Below is a small trained network, with its code and all its weights. Each question gives an input and a target symbol and asks what happens when units are switched off, that is, made to give their printed mean instead of their output.

import numpy as np


def w(rows, s, z=0):
    codes = np.array(rows[::2]) - 128.0
    scale = np.full(codes.shape[1], s)
    scale[-1] = z or s
    return codes * scale


def f(y):
    return np.maximum(y, 0)


def softmax(a):
    e = np.exp(a - a.max(-1, keepdims=True))
    return e / e.sum(-1, keepdims=True)


def log_softmax(a):
    a = a - a.max(-1, keepdims=True)
    return a - np.log(np.exp(a).sum(-1, keepdims=True))


def net(x, mask):
    ids = ['βδεζηθμξπσφω'.index(c) for c in x.split()]
    T = len(ids)
    res = E[ids] + P[:T]
    u = 0
    for l in range(3):
        q, k, v = (res @ M[l].T for M in (Q, K, V))
        z = softmax(np.where(np.tri(T) > 0, q @ k.T / 2**0.5, -1e9)) @ v
        res = res + np.where(mask[u], z, O[l][:, -1]) @ O[l][:, :-1]
        u += 1
        y = f(res @ A[l][:, :-1].T + A[l][:, -1])
        res = res + np.where(mask[u : u + 12], y, B[l][:, -1]) @ B[l][:, :-1]
        u += 12
    return log_softmax(res[-1] @ U[:, :-1].T + U[:, -1])


Q, K, V, O, A, B = {}, {}, {}, {}, {}, {}
E = w([
[126,129,83,127,95,150,114,151,68,65],'β',
[127,131,131,72,167,253,115,163,181,81],'δ',
[172,136,113,148,108,164,143,96,124,136],'ε',
[135,127,119,177,190,104,125,148,173,151],'ζ',
[147,107,143,89,83,61,70,65,140,158],'η',
[43,139,69,158,144,108,181,136,126,117],'θ',
[133,138,143,133,117,34,116,111,132,140],'μ',
[72,161,130,147,103,157,81,177,130,134],'ξ',
[196,97,140,89,111,127,119,109,47,231],'π',
[120,113,93,142,89,81,56,96,108,83],'σ',
[38,69,120,117,43,130,136,133,95,96],'φ',
[126,93,168,115,62,82,93,131,184,197],'ω',
],0.025)
P = w([
[103,219,144,1,120,133,134,74,122,159],'0',
[127,195,122,48,106,124,132,113,142,142],'1',
[149,160,150,83,127,103,115,140,142,124],'2',
[122,130,127,125,128,106,113,138,128,138],'3',
[148,131,151,144,135,107,113,150,143,136],'4',
[136,101,156,166,165,96,103,158,122,147],'5',
[144,127,134,159,125,109,78,149,132,139],'6',
[142,117,129,178,129,108,70,153,138,143],'7',
[157,141,141,186,121,144,97,159,152,167],'8',
[184,125,152,178,123,126,92,176,161,149],'9',
[182,148,124,184,98,134,71,163,151,155],'10',
[207,132,167,166,109,121,82,173,140,155],'11',
],0.0082)
Q[0] = w([
[70,189,158,102,157,133,159,57,132,131],'L0H1',
[123,241,242,57,117,252,15,102,164,239],'L0H1',
],0.0038)
K[0] = w([
[170,180,91,9,142,96,254,119,140,129],'L0H1',
[129,179,152,98,59,160,124,179,121,213],'L0H1',
],0.0066)
V[0] = w([
[47,225,220,171,106,195,10,174,70,252],'L0H1',
[135,136,130,112,47,146,116,234,120,228],'L0H1',
],0.0037)
O[0] = w([
[101,25,110,162,181,83,102,217,54,4,252],'L0H1',
[149,57,159,181,94,84,127,135,159,188,204],'L0H1',
],0.011,0.0023)
A[0] = w([
[153,134,92,145,153,231,82,79,75,48,143],'L0N1',
[113,86,123,13,98,77,96,97,168,179,129],'L0N2',
[142,193,131,138,56,130,90,125,128,158,220],'L0N3',
[93,216,41,149,158,109,157,188,40,125,117],'L0N4',
[254,96,77,188,148,89,51,132,215,80,251],'L0N5',
[204,152,102,102,242,114,147,233,149,77,161],'L0N6',
[159,76,209,176,108,176,98,193,114,185,200],'L0N7',
[188,161,164,75,86,100,108,137,82,135,197],'L0N8',
[220,94,65,113,154,109,191,95,66,176,45],'L0N9',
[157,153,169,63,125,201,125,47,209,155,79],'L0N10',
[146,176,143,135,190,160,134,59,178,121,48],'L0N11',
[69,25,119,99,88,135,175,156,52,70,35],'L0N12',
],0.0065,0.0018)
B[0] = w([
[112,43,212,87,156,121,228,135,118,124,166],'L0N1',
[144,132,131,192,153,108,100,114,92,178,202],'L0N2',
[112,85,166,116,182,15,117,163,86,118,178],'L0N3',
[178,66,127,89,161,61,165,103,168,56,174],'L0N4',
[106,83,61,112,123,167,187,62,40,133,255],'L0N5',
[110,153,82,156,127,132,126,60,78,215,162],'L0N6',
[78,92,39,174,100,51,14,134,116,28,208],'L0N7',
[159,94,94,179,122,138,130,136,98,144,195],'L0N8',
[224,201,106,165,151,242,43,176,170,96,154],'L0N9',
[118,148,129,14,108,203,126,63,150,190,138],'L0N10',
[153,157,42,2,119,58,119,135,144,172,134],'L0N11',
[152,247,144,177,48,145,75,81,206,187,191],'L0N12',
],0.0062,0.0083)
Q[1] = w([
[120,16,78,255,105,35,106,114,99,131],'L1H1',
[156,81,75,127,131,47,210,125,51,124],'L1H1',
],0.006)
K[1] = w([
[122,73,109,253,124,91,61,199,178,88],'L1H1',
[213,66,34,183,199,14,18,230,180,117],'L1H1',
],0.0052)
V[1] = w([
[101,132,144,128,173,136,165,141,100,133],'L1H1',
[130,73,108,78,103,124,64,254,189,157],'L1H1',
],0.0061)
O[1] = w([
[192,137,80,85,62,76,121,142,117,200,40],'L1H1',
[48,2,101,76,124,185,105,131,200,171,254],'L1H1',
],0.011,0.0082)
A[1] = w([
[131,95,120,159,132,144,113,102,111,151,99],'L1N1',
[154,181,172,172,68,33,82,213,135,189,83],'L1N2',
[229,157,141,59,32,157,221,175,116,53,135],'L1N3',
[123,157,120,166,208,168,72,226,137,117,157],'L1N4',
[64,92,102,236,181,6,129,138,122,112,173],'L1N5',
[49,112,111,101,145,230,115,79,130,2,79],'L1N6',
[189,135,103,128,54,95,122,179,121,40,4],'L1N7',
[88,197,84,97,144,80,43,64,151,137,152],'L1N8',
[83,64,216,104,59,182,86,155,82,134,160],'L1N9',
[131,73,101,83,91,106,76,137,134,76,197],'L1N10',
[158,196,121,116,242,129,156,82,89,184,61],'L1N11',
[131,145,90,44,22,101,106,56,76,100,171],'L1N12',
],0.0063,0.0035)
B[1] = w([
[142,167,127,49,20,112,138,42,194,77,166],'L1N1',
[102,84,138,147,119,64,98,80,140,83,144],'L1N2',
[149,62,205,194,126,78,122,112,250,45,134],'L1N3',
[157,94,130,75,113,87,113,172,87,71,152],'L1N4',
[201,148,72,139,145,164,217,119,2,107,248],'L1N5',
[184,110,116,157,119,9,129,140,75,196,203],'L1N6',
[68,107,166,199,219,129,125,142,92,136,133],'L1N7',
[115,123,130,106,136,81,162,127,47,145,157],'L1N8',
[141,200,58,166,175,106,156,128,155,146,208],'L1N9',
[119,121,101,196,222,215,193,123,84,113,211],'L1N10',
[118,71,47,89,31,151,146,115,135,200,140],'L1N11',
[125,173,190,179,180,190,85,143,117,166,158],'L1N12',
],0.0061,0.018)
Q[2] = w([
[41,79,61,139,148,135,218,91,2,91],'L2H1',
[244,89,75,160,218,146,200,78,83,129],'L2H1',
],0.0066)
K[2] = w([
[121,85,25,255,117,106,83,131,158,130],'L2H1',
[157,67,34,164,141,137,53,161,93,131],'L2H1',
],0.0061)
V[2] = w([
[199,155,95,101,126,124,37,163,142,95],'L2H1',
[50,135,122,105,119,90,158,254,93,138],'L2H1',
],0.0069)
O[2] = w([
[149,149,110,255,166,111,116,103,98,218,91],'L2H1',
[94,153,41,201,211,71,65,64,192,80,2],'L2H1',
],0.0099,0.00073)
A[2] = w([
[91,78,128,143,129,98,111,113,93,189,4],'L2N1',
[166,92,144,120,92,92,49,123,106,181,91],'L2N2',
[208,132,100,152,85,125,178,96,143,111,135],'L2N3',
[160,158,148,140,54,37,201,189,138,72,69],'L2N4',
[124,69,156,177,156,164,45,111,76,188,134],'L2N5',
[129,80,101,143,93,209,153,93,84,71,97],'L2N6',
[162,91,125,103,105,125,106,170,53,81,37],'L2N7',
[85,62,193,156,169,42,150,151,119,133,131],'L2N8',
[37,125,74,99,196,137,154,69,83,159,76],'L2N9',
[88,116,141,2,201,230,108,165,149,226,31],'L2N10',
[161,116,222,53,83,157,76,90,110,178,145],'L2N11',
[72,181,49,104,148,118,158,67,220,191,165],'L2N12',
],0.0071,0.0034)
B[2] = w([
[119,112,147,154,122,162,157,145,238,82,193],'L2N1',
[68,76,172,162,128,126,236,65,190,103,154],'L2N2',
[80,158,81,69,163,156,63,95,150,119,165],'L2N3',
[122,123,154,169,203,19,108,105,245,151,151],'L2N4',
[112,156,125,95,130,154,212,153,138,137,224],'L2N5',
[143,185,207,86,157,54,101,198,152,150,225],'L2N6',
[114,106,198,96,43,71,131,119,129,164,180],'L2N7',
[197,87,158,132,89,223,78,78,147,182,186],'L2N8',
[151,143,175,87,88,132,103,179,159,127,254],'L2N9',
[133,125,171,136,143,98,89,122,147,199,142],'L2N10',
[145,211,142,120,147,152,156,3,120,88,139],'L2N11',
[123,141,137,156,165,172,89,163,78,154,166],'L2N12',
],0.0069,0.017)
U = w([
[169,130,204,144,125,105,103,144,206,89,62],'β',
[138,144,152,99,131,92,79,141,179,182,49],'δ',
[232,156,106,102,68,147,116,108,201,82,253],'ε',
[166,140,20,67,63,111,125,98,132,156,180],'ζ',
[98,76,89,98,101,138,165,38,121,76,116],'η',
[97,193,129,99,166,59,190,152,203,114,46],'θ',
[125,79,127,152,86,3,94,89,159,189,39],'μ',
[66,57,110,122,237,140,98,54,101,89,184],'ξ',
[152,121,129,163,100,118,188,151,166,167,152],'π',
[87,134,176,118,170,102,115,143,59,111,72],'σ',
[27,153,151,135,71,105,103,128,180,148,223],'φ',
[79,41,136,38,92,106,123,123,170,97,147],'ω',
],0.0055,0.0028)

Each question gives the input, a string of symbols that net reads in full, and the target symbol t.
The units are the heads (2 rows each of Q, K, V and O) and the neurons (one row each of A and B). Each row of codes is followed by its name. A weight is (code - 128) times the scale printed after its matrix; where a second scale follows, it is the last column's (O, A, B and U).
mask holds one flag per unit, layer by layer, with each layer's heads first. A switched-off unit (its flag False) gives its mean, the last column of its rows in O or B, instead of its output. The means were averaged over made-up inputs and are rounded, as every weight is.
A unit's drop is (log p(t) with every unit on - log p(t) with that unit switched off) / (log p(t) with every unit on - log p(t) with every unit switched off).
The circuit of an input: a set's keep is (log p(t) with only the set's units on - log p(t) with every unit switched off) / (log p(t) with every unit on - log p(t) with every unit switched off). Starting from the 12 units with the biggest drops (on a tie, the unit counted first), units are removed one at a time, each time the one whose removal leaves the highest keep (on an exact tie, the one counted first), for as long as the keep stays at least 0.8.
units of the circuit, in order: the units of the circuit, biggest drop first
top k neurons: the k neurons with the biggest drops, biggest first
k most important neurons of layer l: the k neurons of layer l with the biggest drops, biggest first
input ζ π μ σ π, target π: top 4 neurons	L0N9; L2N5; L0N7; L2N2
input σ ξ β, target ξ: units of the circuit, in order	L2H1; L0H1
input μ ξ ξ μ ω β, target ω: units of the circuit, in order	L0N7; L2H1; L1H1; L1N5
input μ μ φ μ ζ ξ ω β ζ η, target ω: units of the circuit, in order	L2H1; L1H1; L0H1; L0N7
input ζ μ π π μ φ μ ω β, target ω: units of the circuit, in order	L2H1; L1H1; L0N7; L1N5
input μ σ ξ π μ β μ μ δ ξ β σ, target ξ: top 2 neurons	L0N7; L1N6
input ξ ε β ω μ δ ζ ξ φ ω δ δ, target ω: units of the circuit, in order	L0N7; L0H1; L1H1; L1N4
input σ ζ ε, target ε: units of the circuit, in order	L1H1; L0H1; L0N9
input β μ μ θ ξ η ζ ζ π δ, target π: top 3 neurons	L0N9; L0N7; L1N6
input μ ξ ξ ξ δ η φ σ, target ξ: units of the circuit, in order	L0H1; L2H1; L0N7
input π φ ξ, target ξ: 2 most important neurons of layer 1	L1N9; L1N6
input φ μ μ μ η δ φ θ δ, target δ: 3 most important neurons of layer 0	L0N10; L0N11; L0N1
input μ ζ φ δ μ η σ μ σ δ, target δ: top 3 neurons	L2N10; L0N10; L0N11
input σ μ μ ω θ σ σ μ β ε ω, target ω: units of the circuit, in order	L2H1; L1H1; L0N7
input ξ ξ μ μ π μ ζ, target π: top 4 neurons	L0N7; L0N9; L0N12; L2N5
input μ σ η η μ φ β, target β: top 2 neurons	L1N3; L0N1
input θ θ π ζ ζ ε θ ξ σ π θ θ, target π: top 4 neurons	L0N7; L0N9; L0N8; L1N1
input ω ξ φ ξ μ ω μ, target ω: units of the circuit, in order	L0N7; L2H1; L1H1; L1N10
input θ μ μ μ μ θ σ μ ω ε, target ω: top 2 neurons	L0N7; L1N10
input μ ε θ δ η, target η: top 2 neurons	L2N11; L2N2
input β φ ω σ δ θ θ, target ω: 2 most important neurons of layer 0	L0N7; L0N4
input θ δ ξ ξ μ μ η μ φ μ μ ζ, target ξ: top neuron	L2N12
input σ ξ σ σ μ ε, target ξ: top 2 neurons	L0N7; L2N12
input θ μ ξ μ μ π φ π ε μ μ, target π: 3 most important neurons of layer 0	L0N9; L0N7; L0N12
input ω η ε μ μ φ π ξ θ η, target ξ: 2 most important neurons of layer 1	L1N6; L1N1
input μ μ μ μ, target μ: 3 most important neurons of layer 2	L2N4; L2N5; L2N7
input σ σ δ μ θ, target θ: 2 most important neurons of layer 2	L2N4; L2N8
input θ θ φ ε μ μ μ σ μ β μ θ, target θ: 2 most important neurons of layer 0	L0N4; L0N5
input φ σ σ β μ θ β π η, target π: most important neuron of layer 1	L1N4
input μ σ η σ ω ξ ξ, target ξ: top neuron	L1N9
